Below are the code and all the weights of a small trained network. Each question names an input and a target symbol and asks about switching units off, where a switched-off unit gives its printed mean instead of its output.

import numpy as np


def w(rows, s, z=0):
    codes = np.array(rows[::2]) - 128.0
    scale = np.full(codes.shape[1], s)
    scale[-1] = z or s
    return codes * scale


def norm(h):
    return h / np.sqrt((h * h).mean(-1, keepdims=True) + 1e-5)


def f(y):
    return y / 2 * (1 + np.tanh(0.7978845608 * (y + 0.044715 * y**3)))


def softmax(a):
    e = np.exp(a - a.max(-1, keepdims=True))
    return e / e.sum(-1, keepdims=True)


def log_softmax(a):
    a = a - a.max(-1, keepdims=True)
    return a - np.log(np.exp(a).sum(-1, keepdims=True))


def net(x, mask):
    ids = ['αγδεζηθλμξστφψω'.index(c) for c in x.split()]
    T = len(ids)
    res = E[ids] + P[:T]
    u = 0
    for l in range(2):
        q, k, v = (norm(res) @ M[l].T for M in (Q, K, V))
        z = softmax(np.where(np.tri(T) > 0, q @ k.T / 2**0.5, -1e9)) @ v
        res = res + np.where(mask[u], z, O[l][:, -1]) @ O[l][:, :-1]
        u += 1
        y = f(norm(res) @ A[l][:, :-1].T + A[l][:, -1])
        res = res + np.where(mask[u : u + 8], y, B[l][:, -1]) @ B[l][:, :-1]
        u += 8
    return log_softmax(norm(res)[-1] @ U[:, :-1].T + U[:, -1])


Q, K, V, O, A, B = {}, {}, {}, {}, {}, {}
E = w([
[141,130,159,147,211,131,144,94,147,193],'α',
[138,76,146,87,140,162,138,132,146,162],'γ',
[156,168,143,63,168,132,33,136,163,112],'δ',
[41,110,116,125,156,68,165,167,69,150],'ε',
[107,92,172,123,102,177,155,173,102,129],'ζ',
[184,158,151,106,45,164,59,156,81,232],'η',
[119,129,138,146,127,118,158,115,118,172],'θ',
[40,6,116,116,149,80,141,119,151,94],'λ',
[118,99,166,139,37,143,160,170,111,129],'μ',
[153,91,42,161,146,153,97,158,125,120],'ξ',
[113,143,164,120,103,134,157,156,115,124],'σ',
[159,98,66,192,132,162,133,82,102,133],'τ',
[162,79,193,157,125,81,163,103,175,69],'φ',
[116,89,92,55,123,175,112,123,152,146],'ψ',
[208,112,102,99,87,83,118,114,194,114],'ω',
],0.023)
P = w([
[38,168,97,112,157,187,193,105,246,173],'0',
[75,40,141,66,83,105,138,58,142,237],'1',
[76,197,158,187,169,160,254,183,159,158],'2',
[164,40,131,29,119,133,121,78,79,152],'3',
[117,180,101,156,234,146,190,156,219,131],'4',
[222,44,115,49,172,103,97,50,79,130],'5',
[125,179,75,177,226,115,173,177,201,114],'6',
[232,33,143,154,129,40,161,87,56,139],'7',
[122,155,59,250,117,124,169,234,174,43],'8',
],0.0079)
Q[0] = w([
[109,99,140,81,115,1,83,145,79,87],'L0H1',
[90,82,157,98,98,129,145,2,41,168],'L0H1',
],0.009)
K[0] = w([
[61,111,125,106,127,109,188,96,132,103],'L0H1',
[91,143,180,128,130,226,221,2,121,110],'L0H1',
],0.0087)
V[0] = w([
[62,93,130,146,167,147,214,9,103,56],'L0H1',
[169,141,232,53,84,165,181,3,52,159],'L0H1',
],0.0045)
O[0] = w([
[47,41,181,102,85,108,167,95,70,47,215],'L0H1',
[71,146,81,197,2,159,12,140,98,118,3],'L0H1',
],0.0072,0.0034)
A[0] = w([
[139,151,147,141,99,171,167,192,70,150,255],'L0N1',
[121,76,152,95,137,193,139,163,58,169,205],'L0N2',
[77,101,157,91,112,127,134,134,76,130,86],'L0N3',
[98,78,116,61,156,154,168,71,148,172,234],'L0N4',
[106,122,86,160,96,140,1,157,108,181,78],'L0N5',
[85,102,50,163,123,126,122,165,113,108,162],'L0N6',
[121,45,90,154,139,121,131,114,90,173,170],'L0N7',
[122,109,250,55,123,14,109,124,63,150,116],'L0N8',
],0.0086,0.0029)
B[0] = w([
[132,156,81,141,166,160,93,120,170,131,172],'L0N1',
[153,109,71,163,140,99,87,48,131,128,210],'L0N2',
[133,106,158,106,123,161,198,147,80,95,156],'L0N3',
[129,146,132,194,109,177,152,133,87,99,244],'L0N4',
[71,156,250,150,139,155,216,178,169,174,132],'L0N5',
[92,148,144,87,255,140,138,149,124,178,183],'L0N6',
[132,121,174,117,54,157,58,166,214,144,255],'L0N7',
[146,152,132,116,110,165,28,173,151,158,170],'L0N8',
],0.0098,0.0089)
Q[1] = w([
[98,137,185,67,29,137,84,81,29,153],'L1H1',
[142,143,60,226,255,215,215,181,203,171],'L1H1',
],0.008)
K[1] = w([
[76,171,123,146,94,254,129,74,89,159],'L1H1',
[140,54,133,91,185,67,81,210,113,132],'L1H1',
],0.0083)
V[1] = w([
[199,158,146,143,73,45,118,50,250,1],'L1H1',
[234,148,40,146,71,193,186,147,112,235],'L1H1',
],0.0053)
O[1] = w([
[147,154,108,219,22,249,118,86,126,93,25],'L1H1',
[204,193,119,115,122,110,78,134,33,195,252],'L1H1',
],0.012,0.0045)
A[1] = w([
[102,99,214,138,160,176,56,104,141,180,144],'L1N1',
[43,168,143,124,191,140,87,120,105,119,154],'L1N2',
[197,175,151,43,118,154,38,150,66,90,77],'L1N3',
[153,74,137,136,119,140,8,169,121,136,251],'L1N4',
[187,87,114,202,70,131,70,116,82,175,184],'L1N5',
[124,155,106,140,122,186,84,155,207,173,122],'L1N6',
[211,118,170,1,11,133,188,155,85,34,237],'L1N7',
[204,182,143,100,140,92,93,160,95,168,167],'L1N8',
],0.0086,0.0025)
B[1] = w([
[158,96,158,108,71,130,44,206,129,84,206],'L1N1',
[160,134,157,100,55,70,138,111,113,53,144],'L1N2',
[112,60,165,107,133,108,135,68,182,156,174],'L1N3',
[164,127,121,112,25,136,170,135,180,89,244],'L1N4',
[130,116,94,74,139,70,163,135,159,125,252],'L1N5',
[45,162,205,88,145,108,97,81,78,154,175],'L1N6',
[68,168,147,112,84,166,3,210,101,135,140],'L1N7',
[121,94,92,150,111,197,167,160,142,90,201],'L1N8',
],0.011)
U = w([
[99,96,153,88,95,163,32,213,131,123,98],'α',
[164,80,65,125,83,61,168,54,170,110,152],'γ',
[178,145,84,150,194,155,146,183,92,130,244],'δ',
[91,191,151,125,128,161,104,191,135,218,6],'ε',
[108,131,117,80,147,147,114,76,64,137,112],'ζ',
[184,121,201,198,142,120,94,133,78,106,58],'η',
[95,134,138,238,110,161,130,118,155,44,172],'θ',
[31,54,135,173,162,138,158,118,161,80,79],'λ',
[86,184,162,101,182,159,82,47,186,133,184],'μ',
[57,164,87,99,104,124,174,124,128,157,39],'ξ',
[147,130,96,148,143,134,98,139,37,1,44],'σ',
[72,113,121,110,189,13,136,128,140,127,121],'τ',
[159,225,78,184,78,162,89,89,109,103,195],'φ',
[105,157,142,144,115,84,144,129,73,139,240],'ψ',
[104,218,126,84,123,111,172,113,124,37,80],'ω',
],0.01,0.0023)

Each question gives the input, a string of symbols that net reads in full, and the target symbol t.
The units are the heads (2 rows each of Q, K, V and O) and the neurons (one row each of A and B). Each row of codes is followed by its name. A weight is (code - 128) times the scale printed after its matrix; where a second scale follows, it is the last column's (O, A, B and U).
mask holds one flag per unit, layer by layer, with each layer's heads first. A switched-off unit (its flag False) gives its mean, the last column of its rows in O or B, instead of its output. The means were averaged over made-up inputs and are rounded, as every weight is.
A unit's drop is (log p(t) with every unit on - log p(t) with that unit switched off) / (log p(t) with every unit on - log p(t) with every unit switched off).
The circuit of an input: a set's keep is (log p(t) with only the set's units on - log p(t) with every unit switched off) / (log p(t) with every unit on - log p(t) with every unit switched off). Starting from the 12 units with the biggest drops (on a tie, the unit counted first), units are removed one at a time, each time the one whose removal leaves the highest keep (on an exact tie, the one counted first), for as long as the keep stays at least 0.8.
circuit, biggest first: the units of the circuit, biggest drop first
unit that matters most: the unit with the biggest drop
top k neurons: the k neurons with the biggest drops, biggest first
k most important neurons of layer l: the k neurons of layer l with the biggest drops, biggest first
input α τ τ λ τ τ γ, target λ: circuit, biggest first	[L1H1]
input τ ω θ τ ξ δ ξ τ ζ, target δ: top 2 neurons	[L0N7, L0N8]
input ξ τ γ, target δ: top 2 neurons	[L0N7, L1N4]
input μ α τ τ θ δ γ ω, target α: 3 most important neurons of layer 0	[L0N2, L0N1, L0N6]
input τ τ ξ τ ξ ζ ζ τ μ, target δ: circuit, biggest first	[L0N7, L0N1, L0H1, L1N4]
input ζ φ μ, target θ: circuit, biggest first	[L1H1, L0N1]
input α γ τ τ γ, target γ: top 3 neurons	[L0N2, L0N6, L1N5]
input τ τ σ ξ η τ ζ τ δ, target μ: circuit, biggest first	[L0H1, L1H1, L1N6, L1N3]
input τ ζ τ ξ ω ξ δ φ, target α: circuit, biggest first	[L1N7, L0N2]
input ω τ τ ξ ω τ γ, target φ: top 2 neurons	[L0N2, L0N4]
input μ γ δ τ ζ τ ζ τ τ, target μ: top 2 neurons	[L1N6, L0N4]
input μ σ η α ψ τ, target α: circuit, biggest first	[L0H1, L0N5, L1N1]
input ε ε δ λ σ ζ τ τ τ, target λ: top 2 neurons	[L0N8, L1N5]
input ε τ σ τ τ τ τ θ, target α: circuit, biggest first	[L0N8]
input τ θ σ, target ω: top 3 neurons	[L1N2, L0N1, L0N7]
input σ ζ ζ γ ζ τ τ μ τ, target α: top 3 neurons	[L0N6, L0N4, L0N2]
input θ τ θ τ ζ, target σ: 2 most important neurons of layer 0	[L0N7, L0N2]
input θ τ σ τ ζ τ τ ξ μ, target δ: top 2 neurons	[L0N7, L0N1]
input μ τ ξ τ ψ η τ, target ε: circuit, biggest first	[L0H1, L0N5, L1N6]
input σ ξ τ ξ, target γ: unit that matters most	L0H1
input τ α ξ τ ε γ ζ τ δ, target μ: top 2 neurons	[L0N4, L1N6]
input ε ω α, target φ: top 3 neurons	[L0N7, L0N3, L0N4]
input τ α γ ζ γ τ ξ τ η, target ε: top 3 neurons	[L0N5, L1N6, L0N7]
input ξ σ ε ξ ζ, target δ: top 2 neurons	[L0N7, L0N1]
input δ τ τ, target μ: 3 most important neurons of layer 1	[L1N6, L1N8, L1N4]
input ζ γ ζ α, target α: top 3 neurons	[L1N1, L0N8, L0N7]
input ε τ ξ τ τ μ τ, target δ: most important neuron of layer 0	[L0N2]
input μ δ ξ ω ζ, target φ: 3 most important neurons of layer 0	[L0N1, L0N7, L0N2]
input ψ ζ ξ τ ζ ζ ψ, target δ: 2 most important neurons of layer 0	[L0N7, L0N4]
input γ ξ ψ ξ τ τ δ τ ζ, target μ: 2 most important neurons of layer 0	[L0N1, L0N4]
